Below are the code and all the weights of a small trained network. Each question names an input and a class and asks about switching units off, where a switched-off unit gives its printed mean instead of its output.

import numpy as np


def w(rows, s, z=0):
    codes = np.array(rows[::2]) - 128.0
    scale = np.full(codes.shape[1], s)
    scale[-1] = z or s
    return codes * scale


def norm(h):
    return h / np.sqrt((h * h).mean(-1, keepdims=True) + 1e-5)


def f(y):
    return np.maximum(y, 0)


def log_softmax(a):
    a = a - a.max(-1, keepdims=True)
    return a - np.log(np.exp(a).sum(-1, keepdims=True))


def net(x, mask):
    res = np.array(x, float).reshape(1, 3) / 4 @ E
    u = 0
    for l in range(4):
        y = f(norm(res) @ A[l][:, :-1].T + A[l][:, -1])
        res = res + np.where(mask[u : u + 3], y, B[l][:, -1]) @ B[l][:, :-1]
        u += 3
    return log_softmax(norm(res)[-1] @ U[:, :-1].T + U[:, -1])


A, B = {}, {}
E = w([
[194,255,128,57],'x0',
[149,207,112,143],'x1',
[203,132,97,94],'x2',
],0.0069)
A[0] = w([
[144,173,46,173,65],'0.n1',
[186,65,161,6,50],'0.n2',
[165,181,136,1,245],'0.n3',
],0.009,0.0011)
B[0] = w([
[145,122,169,61,163],'0.n1',
[126,71,130,2,195],'0.n2',
[77,82,68,222,254],'0.n3',
],0.0095,0.0076)
A[1] = w([
[134,155,1,168,139],'1.n1',
[212,130,150,87,121],'1.n2',
[148,53,185,180,1],'1.n3',
],0.0077,0.0016)
B[1] = w([
[75,163,132,236,255],'1.n1',
[34,120,1,129,154],'1.n2',
[187,214,196,200,189],'1.n3',
],0.0094,0.0047)
A[2] = w([
[181,254,117,11,108],'2.n1',
[214,45,62,109,105],'2.n2',
[38,3,167,226,6],'2.n3',
],0.0063,0.0012)
B[2] = w([
[121,35,88,7,134],'2.n1',
[134,36,189,98,167],'2.n2',
[173,201,155,75,255],'2.n3',
],0.011,0.0069)
A[3] = w([
[58,170,183,111,235],'3.n1',
[112,106,204,158,255],'3.n2',
[254,119,113,101,57],'3.n3',
],0.0098,0.0039)
B[3] = w([
[130,103,8,108,255],'3.n1',
[95,189,37,255,253],'3.n2',
[153,150,150,141,151],'3.n3',
],0.0092,0.0055)
U = w([
[140,21,101,43,139],'0',
[218,122,246,153,76],'1',
[142,219,47,207,237],'2',
[166,188,218,88,1],'3',
],0.014,0.0055)

Each question gives the input, the list of numbers given to net, and the class t.
The units are the neurons (one row each of A and B). Each row of codes is followed by its name. A weight is (code - 128) times the scale printed after its matrix; where a second scale follows, it is the last column's (A, B and U).
mask holds one flag per neuron, layer by layer. A switched-off neuron (its flag False) gives its mean, the last column of its row in B, instead of its output. The means were averaged over made-up inputs and are rounded, as every weight is.
A unit's drop is (log p(t) with every unit on - log p(t) with that unit switched off) / (log p(t) with every unit on - log p(t) with every unit switched off).
The circuit of an input: a set's keep is (log p(t) with only the set's units on - log p(t) with every unit switched off) / (log p(t) with every unit on - log p(t) with every unit switched off). Starting from all 12 units, units are removed one at a time, each time the one whose removal leaves the highest keep (on an exact tie, the one counted first), for as long as the keep stays at least 0.8.
circuit, biggest first: the units of the circuit, biggest drop first
top k neurons: the k neurons with the biggest drops, biggest first
top k neurons in layer l: the k neurons of layer l with the biggest drops, biggest first
drop when u is switched off: that unit's drop, to one decimal
input [6,-7,-2], class 0: circuit, biggest first	0.n2
input [4,-7,-5], class 0: circuit, biggest first	0.n2; 1.n1
input [-1,-4,0], class 0: circuit, biggest first	0.n3; 1.n1
input [-6,-5,5], class 1: top 2 neurons	1.n1; 0.n3
input [-5,7,6], class 0: top 2 neurons	0.n3; 0.n1
input [-2,4,2], class 0: top 2 neurons	0.n3; 0.n1
input [-4,-4,3], class 1: top 2 neurons in layer 2	2.n2; 2.n3
input [-5,5,6], class 0: top 2 neurons in layer 1	1.n1; 1.n2
input [0,-1,0], class 0: drop when 2.n2 is switched off	0.0
input [6,-6,3], class 0: drop when 0.n2 is switched off	1.4
